Here is a tiny trained network, its code and every weight. The questions are about switching its units off for an input and a target symbol, where a switched-off unit gives its printed mean instead of its output.

import numpy as np


def w(rows, s, z=0):
    codes = np.array(rows[::2]) - 128.0
    scale = np.full(codes.shape[1], s)
    scale[-1] = z or s
    return codes * scale


def f(y):
    return np.maximum(y, 0)


def softmax(a):
    e = np.exp(a - a.max(-1, keepdims=True))
    return e / e.sum(-1, keepdims=True)


def log_softmax(a):
    a = a - a.max(-1, keepdims=True)
    return a - np.log(np.exp(a).sum(-1, keepdims=True))


def net(x, mask):
    ids = ['αβγδεζηθλμξπσφω'.index(c) for c in x.split()]
    T = len(ids)
    res = E[ids] + P[:T]
    u = 0
    for l in range(2):
        r = res
        for j in range(3):
            rows = slice(4 * j, 4 * j + 4)
            q, k, v = (r @ M[l][rows].T for M in (Q, K, V))
            z = softmax(np.where(np.tri(T) > 0, q @ k.T / 4**0.5, -1e9)) @ v
            o = O[l][rows]
            res = res + np.where(mask[u + j], z, o[:, -1]) @ o[:, :-1]
        u += 3
        y = f(res @ A[l][:, :-1].T + A[l][:, -1])
        res = res + np.where(mask[u : u + 8], y, B[l][:, -1]) @ B[l][:, :-1]
        u += 8
    return log_softmax(res[-1] @ U[:, :-1].T + U[:, -1])


Q, K, V, O, A, B = {}, {}, {}, {}, {}, {}
E = w([
[146,190,158,202,141,131],'α',
[143,96,165,40,140,152],'β',
[153,242,236,59,128,147],'γ',
[171,183,112,122,55,248],'δ',
[166,159,128,184,129,117],'ε',
[179,132,95,155,111,93],'ζ',
[58,199,117,176,173,62],'η',
[52,32,79,101,198,227],'θ',
[41,22,135,157,164,91],'λ',
[59,120,43,201,96,170],'μ',
[108,203,72,98,184,98],'ξ',
[113,230,151,207,168,125],'π',
[119,175,60,89,133,73],'σ',
[93,99,221,91,151,30],'φ',
[157,149,57,85,83,58],'ω',
],0.014)
P = w([
[254,106,61,164,213,44],'0',
[49,195,161,171,142,151],'1',
[39,184,144,145,127,138],'2',
[36,193,130,141,128,139],'3',
[42,195,143,150,135,148],'4',
[38,177,134,139,120,129],'5',
[50,172,128,139,118,124],'6',
[48,172,119,127,114,117],'7',
[58,158,101,116,111,105],'8',
[65,158,112,123,95,108],'9',
[63,146,102,113,95,105],'10',
[60,151,98,109,99,96],'11',
[78,140,104,115,103,98],'12',
],0.0075)
Q[0] = w([
[133,213,91,148,162,76],'0.h1',
[113,80,4,192,154,99],'0.h1',
[59,78,124,213,138,86],'0.h1',
[105,65,179,79,80,122],'0.h1',
[117,108,187,75,71,115],'0.h2',
[193,130,120,144,110,94],'0.h2',
[144,71,130,85,69,187],'0.h2',
[109,82,151,189,85,117],'0.h2',
[188,130,65,163,176,83],'0.h3',
[54,165,151,115,129,68],'0.h3',
[167,81,176,130,39,124],'0.h3',
[183,175,81,131,123,61],'0.h3',
],0.014)
K[0] = w([
[175,131,73,184,163,32],'0.h1',
[94,73,97,191,128,135],'0.h1',
[54,104,123,172,108,69],'0.h1',
[101,122,160,67,100,133],'0.h1',
[114,127,184,60,132,93],'0.h2',
[122,148,122,120,77,138],'0.h2',
[87,121,150,83,140,150],'0.h2',
[87,103,148,165,112,96],'0.h2',
[169,183,159,171,190,94],'0.h3',
[128,80,118,99,136,89],'0.h3',
[96,142,157,132,7,120],'0.h3',
[158,170,137,125,149,74],'0.h3',
],0.017)
V[0] = w([
[109,104,118,141,64,70],'0.h1',
[130,158,170,105,63,144],'0.h1',
[87,133,122,214,134,139],'0.h1',
[70,181,125,68,118,94],'0.h1',
[58,98,106,110,194,128],'0.h2',
[184,77,113,173,155,144],'0.h2',
[105,141,94,132,2,87],'0.h2',
[171,133,132,170,150,183],'0.h2',
[100,195,166,143,179,159],'0.h3',
[123,121,109,100,119,118],'0.h3',
[176,145,160,165,149,101],'0.h3',
[145,153,168,167,182,180],'0.h3',
],0.0089)
O[0] = w([
[101,184,141,202,190,162,135],'0.h1',
[135,149,194,95,132,171,1],'0.h1',
[28,169,79,110,106,114,193],'0.h1',
[191,178,74,49,243,193,179],'0.h1',
[207,124,26,58,173,67,194],'0.h2',
[193,132,127,112,12,118,95],'0.h2',
[109,212,173,183,204,155,115],'0.h2',
[93,136,141,100,36,100,103],'0.h2',
[32,160,40,3,140,23,151],'0.h3',
[137,105,125,147,155,157,145],'0.h3',
[198,99,129,111,80,36,146],'0.h3',
[68,171,155,34,87,59,108],'0.h3',
],0.0053,0.0035)
A[0] = w([
[104,96,199,103,179,92,109],'0.n1',
[127,103,178,129,42,167,13],'0.n2',
[2,115,202,56,68,139,174],'0.n3',
[99,214,88,66,110,172,50],'0.n4',
[86,240,172,198,108,128,166],'0.n5',
[178,189,233,86,101,143,1],'0.n6',
[98,97,72,119,224,190,110],'0.n7',
[185,118,90,145,102,195,84],'0.n8',
],0.0075,0.0048)
B[0] = w([
[181,124,236,172,136,140,157],'0.n1',
[191,143,28,99,227,126,130],'0.n2',
[191,92,155,192,199,205,212],'0.n3',
[187,120,165,219,59,130,202],'0.n4',
[163,66,25,7,98,48,253],'0.n5',
[129,204,3,177,123,167,146],'0.n6',
[142,92,192,125,35,154,223],'0.n7',
[164,218,95,108,90,176,135],'0.n8',
],0.0062,0.0066)
Q[1] = w([
[121,173,107,135,85,159],'1.h1',
[160,174,161,38,131,159],'1.h1',
[163,159,106,74,146,33],'1.h1',
[171,84,127,65,105,101],'1.h1',
[133,139,59,125,97,49],'1.h2',
[134,58,125,143,163,8],'1.h2',
[215,163,93,51,155,86],'1.h2',
[121,87,110,72,81,100],'1.h2',
[154,136,153,113,130,114],'1.h3',
[107,108,164,159,118,196],'1.h3',
[113,182,111,204,110,185],'1.h3',
[175,130,52,117,148,40],'1.h3',
],0.017)
K[1] = w([
[140,130,71,131,68,158],'1.h1',
[170,164,138,90,144,201],'1.h1',
[189,113,128,79,138,91],'1.h1',
[139,105,137,74,133,129],'1.h1',
[168,122,58,155,112,99],'1.h2',
[134,86,112,163,152,35],'1.h2',
[255,99,128,111,142,133],'1.h2',
[130,156,119,136,89,85],'1.h2',
[135,97,139,129,135,112],'1.h3',
[74,144,135,91,145,144],'1.h3',
[83,119,84,150,107,152],'1.h3',
[197,135,95,166,114,92],'1.h3',
],0.02)
V[1] = w([
[133,70,51,170,97,126],'1.h1',
[107,132,167,194,73,162],'1.h1',
[190,95,159,115,127,63],'1.h1',
[119,147,186,158,111,103],'1.h1',
[97,129,175,90,54,87],'1.h2',
[85,115,72,18,87,172],'1.h2',
[171,34,153,156,131,166],'1.h2',
[72,114,113,183,180,94],'1.h2',
[173,175,117,136,118,179],'1.h3',
[127,120,70,64,251,142],'1.h3',
[90,153,73,199,113,149],'1.h3',
[59,98,156,94,110,88],'1.h3',
],0.011)
O[1] = w([
[77,90,167,119,135,120,254],'1.h1',
[155,119,104,73,142,88,22],'1.h1',
[119,155,133,118,152,192,243],'1.h1',
[144,178,115,98,142,127,64],'1.h1',
[141,139,179,92,124,134,58],'1.h2',
[63,126,161,117,82,189,65],'1.h2',
[121,1,90,120,191,112,196],'1.h2',
[96,157,141,146,147,75,97],'1.h2',
[145,94,90,126,112,171,127],'1.h3',
[118,129,151,209,136,137,143],'1.h3',
[84,104,76,139,98,103,126],'1.h3',
[89,145,195,116,142,113,43],'1.h3',
],0.012,0.0061)
A[1] = w([
[76,43,158,142,108,164,10],'1.n1',
[143,195,204,67,121,185,92],'1.n2',
[165,117,224,2,112,85,59],'1.n3',
[125,60,84,72,137,68,105],'1.n4',
[196,99,77,66,141,127,117],'1.n5',
[62,156,185,119,121,108,122],'1.n6',
[248,109,170,54,101,145,87],'1.n7',
[108,183,207,124,105,114,76],'1.n8',
],0.0081,0.012)
B[1] = w([
[146,254,55,140,182,121,187],'1.n1',
[173,56,106,123,100,129,171],'1.n2',
[69,143,97,102,176,190,167],'1.n3',
[134,163,213,133,98,139,248],'1.n4',
[138,142,229,169,92,122,243],'1.n5',
[208,95,119,120,142,99,190],'1.n6',
[40,160,80,112,143,107,214],'1.n7',
[159,92,103,106,153,37,157],'1.n8',
],0.0099,0.011)
U = w([
[138,112,71,64,187,131,153],'α',
[147,23,185,113,208,239,254],'β',
[206,247,86,121,126,167,133],'γ',
[135,52,141,110,54,192,181],'δ',
[103,211,205,89,157,153,180],'ε',
[157,147,244,132,98,129,129],'ζ',
[165,219,122,160,152,71,37],'η',
[70,191,65,139,227,175,46],'θ',
[96,41,179,148,199,86,169],'λ',
[73,116,80,132,79,82,210],'μ',
[91,190,223,242,126,190,60],'ξ',
[207,96,111,94,141,87,177],'π',
[174,63,3,167,186,115,72],'σ',
[203,192,166,138,245,132,79],'φ',
[215,77,162,184,118,127,62],'ω',
],0.005,0.003)

Each question gives the input, a string of symbols that net reads in full, and the target symbol t.
The units are the heads (4 rows each of Q, K, V and O) and the neurons (one row each of A and B). Each row of codes is followed by its name. A weight is (code - 128) times the scale printed after its matrix; where a second scale follows, it is the last column's (O, A, B and U).
mask holds one flag per unit, layer by layer, with each layer's heads first. A switched-off unit (its flag False) gives its mean, the last column of its rows in O or B, instead of its output. The means were averaged over made-up inputs and are rounded, as every weight is.
A unit's drop is (log p(t) with every unit on - log p(t) with that unit switched off) / (log p(t) with every unit on - log p(t) with every unit switched off).
The circuit of an input: a set's keep is (log p(t) with only the set's units on - log p(t) with every unit switched off) / (log p(t) with every unit on - log p(t) with every unit switched off). Starting from the 12 units with the biggest drops (on a tie, the unit counted first), units are removed one at a time, each time the one whose removal leaves the highest keep (on an exact tie, the one counted first), for as long as the keep stays at least 0.8.
units of the circuit, in order: the units of the circuit, biggest drop first
most important unit: the unit with the biggest drop
k most important neurons: the k neurons with the biggest drops, biggest first
top k neurons in layer l: the k neurons of layer l with the biggest drops, biggest first
heads that matter: for each layer, one digit per head in row order, 1 if its drop is at least 0.15 and else 0, layers parted by /
input ω β γ σ μ σ η σ, target ω: 2 most important neurons	1.n5, 1.n4
input θ γ ζ ξ ω θ η ξ, target θ: units of the circuit, in order	1.n1, 0.h2, 1.h2, 1.h1
input ζ σ ε β ξ ξ α σ ξ, target ζ: heads that matter	111 / 011
input β γ ξ, target β: units of the circuit, in order	1.h2, 0.h2, 1.h1
input μ γ δ, target δ: heads that matter	100 / 111
input λ γ β ξ ζ ξ ξ δ σ, target λ: units of the circuit, in order	0.h2, 1.h2, 0.h1, 1.h1
input ω ξ ω γ φ μ λ β σ γ η α, target ω: most important unit	0.h3
input ω ω μ ξ, target ω: 2 most important neurons	0.n5, 1.n5
input π φ λ σ φ η, target π: heads that matter	011 / 011
input σ γ μ σ, target σ: top 2 neurons in layer 1	1.n4, 1.n5
input ξ σ ω β, target β: units of the circuit, in order	1.h2, 0.h1
input π π δ ζ φ δ σ, target π: top 3 neurons in layer 1	1.n8, 1.n2, 1.n6
input σ ξ γ ω π ξ π, target σ: units of the circuit, in order	0.h3, 0.n5, 1.h3, 1.h2
input φ ω π μ ζ β π, target φ: 2 most important neurons	0.n5, 0.n1
input η π ξ ω ξ σ, target η: 2 most important neurons	1.n8, 0.n5
input μ γ ω η φ φ γ ξ λ ζ, target μ: heads that matter	100 / 001
input λ θ σ ω η σ γ ω δ α, target λ: most important unit	0.h2
input ξ ξ α σ θ, target θ: heads that matter	011 / 010
input π σ ε, target π: top 3 neurons in layer 1	1.n8, 1.n2, 1.n6
input π μ ξ, target π: 3 most important neurons	1.n8, 1.n2, 1.n6
input σ ξ φ ω β μ λ δ ξ, target σ: 4 most important neurons	0.n5, 1.n4, 0.n4, 1.n5
input ω ξ σ θ θ σ γ μ β π γ ξ ξ, target ω: most important neuron	1.n5
input β α η γ, target γ: 2 most important neurons	0.n6, 0.n7
input ζ γ θ σ π, target ζ: 2 most important neurons	1.n5, 0.n5
input π ω γ ξ φ ε ξ ε γ ε, target π: 3 most important neurons	1.n8, 1.n2, 1.n6
input γ ω ω δ β π ζ μ μ σ, target γ: heads that matter	101 / 110
input φ β ξ α π η, target φ: top 2 neurons in layer 0	0.n1, 0.n5
input β ξ π π, target β: most important unit	0.n5
input ω β ε β ξ ξ ξ μ β δ ζ, target ω: top 2 neurons in layer 0	0.n5, 0.n8
input σ β β π λ ω θ, target θ: 3 most important neurons	1.n1, 0.n5, 1.n5
